Below is a small trained network, with its code and all its weights. Each question gives an input and a class and asks what happens when units are switched off, that is, made to give their printed mean instead of their output.

import numpy as np


def w(rows, s, z=0):
    codes = np.array(rows[::2]) - 128.0
    scale = np.full(codes.shape[1], s)
    scale[-1] = z or s
    return codes * scale


def norm(h):
    return h / np.sqrt((h * h).mean(-1, keepdims=True) + 1e-5)


def f(y):
    return y / 2 * (1 + np.tanh(0.7978845608 * (y + 0.044715 * y**3)))


def log_softmax(a):
    a = a - a.max(-1, keepdims=True)
    return a - np.log(np.exp(a).sum(-1, keepdims=True))


def net(x, mask):
    res = np.array(x, float).reshape(1, 7) / 4 @ E
    u = 0
    for l in range(2):
        y = f(norm(res) @ A[l][:, :-1].T + A[l][:, -1])
        res = res + np.where(mask[u : u + 12], y, B[l][:, -1]) @ B[l][:, :-1]
        u += 12
    return log_softmax(norm(res)[-1] @ U[:, :-1].T + U[:, -1])


A, B = {}, {}
E = w([
[47,75,174,64,14,197,230,129,200],'x0',
[172,150,59,117,216,179,235,140,126],'x1',
[127,125,128,123,128,128,127,126,131],'x2',
[156,43,123,122,133,181,95,132,102],'x3',
[2,109,107,190,167,126,129,222,88],'x4',
[73,180,222,81,189,184,107,68,59],'x5',
[107,208,31,164,68,226,52,117,153],'x6',
],0.0083)
A[0] = w([
[146,190,133,102,95,85,174,54,169,128],'0.n0',
[164,167,103,150,179,90,82,131,84,2],'0.n1',
[50,125,170,139,105,96,78,184,118,39],'0.n2',
[102,252,129,128,112,91,187,172,138,89],'0.n3',
[145,161,126,144,146,80,85,136,114,14],'0.n4',
[113,224,127,105,110,66,159,163,124,58],'0.n5',
[82,163,143,183,162,159,156,218,141,83],'0.n6',
[48,208,114,101,104,28,136,104,160,125],'0.n7',
[89,187,134,133,150,69,133,108,213,76],'0.n8',
[114,87,100,88,118,76,153,138,142,27],'0.n9',
[161,149,98,166,185,95,87,97,103,255],'0.n10',
[165,2,113,99,137,215,74,151,90,111],'0.n11',
],0.0089,0.0071)
B[0] = w([
[163,74,135,136,129,160,121,91,134,173],'0.n0',
[75,106,115,149,161,105,114,92,167,147],'0.n1',
[180,64,112,70,143,170,84,125,128,149],'0.n2',
[144,95,156,194,134,164,142,114,119,153],'0.n3',
[104,107,119,115,142,118,112,124,120,127],'0.n4',
[125,96,142,204,149,149,136,137,135,134],'0.n5',
[143,77,109,87,144,154,101,100,159,160],'0.n6',
[152,83,151,175,113,161,132,125,102,172],'0.n7',
[138,112,144,168,122,151,131,151,99,136],'0.n8',
[107,203,136,157,84,132,155,128,103,121],'0.n9',
[77,109,120,95,106,114,152,73,179,254],'0.n10',
[150,112,184,245,130,151,162,93,154,172],'0.n11',
],0.013,0.0085)
A[1] = w([
[125,68,139,90,81,165,168,103,142,176],'1.n0',
[114,214,47,144,65,193,96,125,136,71],'1.n1',
[57,158,143,92,51,194,202,134,142,4],'1.n2',
[187,182,88,206,194,93,68,93,61,128],'1.n3',
[147,92,177,79,143,16,200,167,93,89],'1.n4',
[134,174,96,139,192,75,77,120,105,94],'1.n5',
[73,139,191,107,162,170,127,78,94,200],'1.n6',
[160,130,194,114,57,71,30,140,125,122],'1.n7',
[174,86,70,143,81,68,128,192,181,87],'1.n8',
[186,171,86,102,208,164,205,134,158,69],'1.n9',
[125,165,164,73,162,170,94,108,73,41],'1.n10',
[27,102,115,163,194,141,106,248,112,34],'1.n11',
],0.013,0.0045)
B[1] = w([
[119,151,74,135,179,74,76,88,137,244],'1.n0',
[148,164,234,143,210,130,87,177,134,178],'1.n1',
[131,50,142,100,146,31,128,159,142,167],'1.n2',
[154,45,197,102,98,87,162,168,159,151],'1.n3',
[141,183,163,160,140,185,27,182,178,175],'1.n4',
[137,80,88,78,96,83,138,191,181,149],'1.n5',
[165,159,69,178,68,102,157,184,121,229],'1.n6',
[67,94,98,87,194,223,206,155,87,182],'1.n7',
[138,196,130,138,80,85,177,140,46,178],'1.n8',
[28,77,140,108,101,197,121,152,59,180],'1.n9',
[156,182,133,134,86,100,180,138,107,146],'1.n10',
[203,169,138,67,118,175,138,3,130,171],'1.n11',
],0.014,0.011)
U = w([
[102,42,113,71,118,29,125,154,214,134],'0',
[157,185,207,153,187,175,57,200,177,115],'1',
[28,64,105,92,129,216,178,161,71,131],'2',
[172,212,88,157,45,77,202,177,65,105],'3',
[157,47,169,239,114,159,168,77,148,118],'4',
[201,149,95,13,138,163,108,8,143,95],'5',
[88,144,71,161,168,104,103,121,120,250],'6',
[58,141,135,141,122,111,121,90,149,54],'7',
],0.016)

Each question gives the input, the list of numbers given to net, and the class t.
The units are the neurons (one row each of A and B). Each row of codes is followed by its name. A weight is (code - 128) times the scale printed after its matrix; where a second scale follows, it is the last column's (A, B and U).
mask holds one flag per neuron, layer by layer. A switched-off neuron (its flag False) gives its mean, the last column of its row in B, instead of its output. The means were averaged over made-up inputs and are rounded, as every weight is.
A unit's drop is (log p(t) with every unit on - log p(t) with that unit switched off) / (log p(t) with every unit on - log p(t) with every unit switched off).
The circuit of an input: a set's keep is (log p(t) with only the set's units on - log p(t) with every unit switched off) / (log p(t) with every unit on - log p(t) with every unit switched off). Starting from the 12 units with the biggest drops (on a tie, the unit counted first), units are removed one at a time, each time the one whose removal leaves the highest keep (on an exact tie, the one counted first), for as long as the keep stays at least 0.8.
units of the circuit, in order: the units of the circuit, biggest drop first
k most important neurons: the k neurons with the biggest drops, biggest first
k most important neurons of layer l: the k neurons of layer l with the biggest drops, biggest first
input [-2,8,7,-4,-8,-7,5], class 2: 2 most important neurons => (1.n9 1.n6)
input [6,1,-7,7,6,0,5], class 4: units of the circuit, in order => (0.n11)
input [7,-7,5,0,8,-6,-4], class 5: 4 most important neurons of layer 0 => (0.n10 0.n2 0.n0 0.n11)
input [6,-8,7,-8,-5,-1,5], class 2: 3 most important neurons => (1.n7 0.n10 0.n11)
input [5,2,-6,6,-1,7,-6], class 3: 3 most important neurons of layer 1 => (1.n6 1.n1 1.n10)
input [4,-7,-3,0,-3,7,-2], class 2: 2 most important neurons => (1.n7 0.n10)
input [-6,1,-2,1,-2,5,-6], class 0: 2 most important neurons of layer 1 => (1.n5 1.n1)
input [2,1,-8,3,-3,-4,-2], class 6: 4 most important neurons of layer 1 => (1.n0 1.n6 1.n3 1.n10)
input [-7,-7,-7,0,-1,-4,8], class 1: 3 most important neurons => (1.n1 1.n2 1.n0)
input [-5,4,-6,6,6,-7,3], class 3: 2 most important neurons => (1.n8 1.n0)
input [8,7,-5,-1,8,2,-1], class 0: 2 most important neurons => (1.n2 1.n7)
input [1,8,-1,-2,-5,6,-7], class 2: 2 most important neurons of layer 1 => (1.n9 1.n1)
input [4,0,-4,6,2,1,-5], class 4: 2 most important neurons => (0.n11 0.n10)
input [2,-3,2,-7,8,0,-1], class 5: 2 most important neurons => (1.n11 0.n11)
input [5,-1,-6,8,-8,-4,-8], class 1: units of the circuit, in order => (1.n4 0.n10)
input [-4,8,-2,6,2,4,-7], class 2: units of the circuit, in order => (1.n9)
input [6,5,7,-3,5,-3,-7], class 1: 2 most important neurons => (1.n4 0.n10)
input [-1,-6,-7,-6,2,-8,-5], class 3: 2 most important neurons of layer 1 => (1.n8 1.n9)
input [1,4,-4,-4,-2,7,-5], class 3: 3 most important neurons of layer 1 => (1.n6 1.n10 1.n1)
input [2,2,6,8,7,3,5], class 4: most important neuron of layer 0 => (0.n11)
input [7,-7,-4,4,4,-5,8], class 1: 2 most important neurons => (1.n1 0.n10)
input [-6,3,1,-3,-4,6,-1], class 0: 3 most important neurons => (0.n1 1.n5 1.n8)
input [2,8,-8,0,2,-1,-8], class 1: 2 most important neurons => (1.n4 1.n7)
input [8,8,-5,-8,-4,-7,5], class 0: 3 most important neurons of layer 1 => (1.n2 1.n7 1.n0)
input [6,5,-6,1,3,7,-2], class 3: 2 most important neurons of layer 1 => (1.n6 1.n10)
input [-6,-7,-7,0,7,-6,0], class 2: 3 most important neurons of layer 1 => (1.n7 1.n0 1.n6)
input [-6,0,-2,-4,7,1,-8], class 1: units of the circuit, in order => (1.n4)
input [6,-2,2,-7,1,7,2], class 3: 3 most important neurons => (1.n6 0.n10 0.n11)
